Below is a small trained network, with its code and all its weights. Each question gives an input and a class and asks what happens when units are switched off, that is, made to give their printed mean instead of their output.

import numpy as np


def w(rows, s, z=0):
    codes = np.array(rows[::2]) - 128.0
    scale = np.full(codes.shape[1], s)
    scale[-1] = z or s
    return codes * scale


def f(y):
    return np.maximum(y, 0)


def log_softmax(a):
    a = a - a.max(-1, keepdims=True)
    return a - np.log(np.exp(a).sum(-1, keepdims=True))


def net(x, mask):
    res = np.array(x, float).reshape(1, 6) / 4 @ E
    y = f(res @ A[0][:, :-1].T + A[0][:, -1])
    res = res + np.where(mask, y, B[0][:, -1]) @ B[0][:, :-1]
    return log_softmax(res[-1] @ U[:, :-1].T + U[:, -1])


A, B = {}, {}
E = w([
[131,148,248,73,189,165,79,229],'x0',
[206,140,111,86,154,22,167,197],'x1',
[220,132,103,152,41,181,45,37],'x2',
[125,65,158,151,126,1,180,33],'x3',
[53,199,124,119,241,145,63,156],'x4',
[116,197,215,40,170,172,133,153],'x5',
],0.0066)
A[0] = w([
[119,163,63,160,165,50,150,112,94],'neuron 0',
[133,131,137,154,127,170,224,201,210],'neuron 1',
[191,89,68,94,67,126,209,47,221],'neuron 2',
[227,154,175,102,86,169,105,39,205],'neuron 3',
[31,95,202,177,89,227,77,181,104],'neuron 4',
[122,210,105,143,68,144,87,3,253],'neuron 5',
[151,143,50,145,220,47,156,94,196],'neuron 6',
],0.0068,0.0039)
B[0] = w([
[87,167,153,104,126,94,98,61,178],'neuron 0',
[148,159,122,100,106,101,108,160,190],'neuron 1',
[108,193,99,60,138,130,132,112,254],'neuron 2',
[103,164,58,95,179,134,159,136,223],'neuron 3',
[106,189,126,162,136,151,155,104,202],'neuron 4',
[87,183,129,129,130,128,156,141,246],'neuron 5',
[122,185,109,72,81,6,107,105,214],'neuron 6',
],0.011,0.0082)
U = w([
[101,149,223,201,229,182,180,75,89],'0',
[167,74,158,212,161,77,76,254,69],'1',
[142,142,174,128,111,105,119,75,54],'2',
[199,110,210,66,98,175,143,139,114],'3',
[185,48,163,186,88,201,108,84,1],'4',
[121,180,13,112,148,181,145,147,225],'5',
],0.0093,0.0036)

Each question gives the input, the list of numbers given to net, and the class t.
The units are the neurons (one row each of A and B). Each row of codes is followed by its name. A weight is (code - 128) times the scale printed after its matrix; where a second scale follows, it is the last column's (A, B and U).
mask holds one flag per neuron, in row order. A switched-off neuron (its flag False) gives its mean, the last column of its row in B, instead of its output. The means were averaged over made-up inputs and are rounded, as every weight is.
A unit's drop is (log p(t) with every unit on - log p(t) with that unit switched off) / (log p(t) with every unit on - log p(t) with every unit switched off).
The circuit of an input: a set's keep is (log p(t) with only the set's units on - log p(t) with every unit switched off) / (log p(t) with every unit on - log p(t) with every unit switched off). Starting from all 7 units, units are removed one at a time, each time the one whose removal leaves the highest keep (on an exact tie, the one counted first), for as long as the keep stays at least 0.8.
circuit, biggest first: the units of the circuit, biggest drop first
unit that matters most: the unit with the biggest drop
k most important neurons: the k neurons with the biggest drops, biggest first
drop of u: that unit's drop, to one decimal
input [1,-5,3,-3,6,2], class 0: circuit, biggest first : [neuron 2; neuron 6; neuron 4]
input [2,-5,3,-5,1,5], class 0: 4 most important neurons : [neuron 2; neuron 6; neuron 4; neuron 1]
input [3,-1,3,-1,7,4], class 0: circuit, biggest first : [neuron 2; neuron 6; neuron 1]
input [7,-5,-4,-8,-4,5], class 0: circuit, biggest first : [neuron 4; neuron 2]
input [3,8,-6,4,5,2], class 2: circuit, biggest first : [neuron 6; neuron 3]
input [-6,-8,-8,3,0,-2], class 2: most important neuron : [neuron 3]
input [6,6,2,-3,1,-7], class 1: 2 most important neurons : [neuron 2; neuron 3]
input [2,6,1,7,-8,4], class 5: 3 most important neurons : [neuron 2; neuron 3; neuron 0]
input [1,-7,4,3,5,0], class 0: circuit, biggest first : [neuron 2; neuron 6]
input [-1,2,-1,5,6,5], class 2: circuit, biggest first : [neuron 6; neuron 3; neuron 2]
input [2,3,-5,6,3,6], class 2: circuit, biggest first : [neuron 6; neuron 3]
input [-2,-7,-3,3,7,-1], class 0: 2 most important neurons : [neuron 2; neuron 3]
input [4,7,2,8,7,-6], class 2: 2 most important neurons : [neuron 6; neuron 0]
input [5,6,6,5,-3,6], class 5: unit that matters most : neuron 3
input [-8,6,-6,0,-7,8], class 2: 2 most important neurons : [neuron 3; neuron 6]
input [4,3,-4,-2,0,-5], class 1: 2 most important neurons : [neuron 2; neuron 3]
input [6,4,-7,-6,8,7], class 0: 4 most important neurons : [neuron 4; neuron 2; neuron 6; neuron 3]
input [-7,6,-8,3,3,7], class 2: drop of neuron 3 : 0.1
input [4,-4,-7,0,7,1], class 0: drop of neuron 4 : 0.2
input [-2,4,-1,7,-1,-8], class 2: drop of neuron 1 : 0.0
input [7,8,-4,-7,-4,1], class 1: most important neuron : [neuron 2]
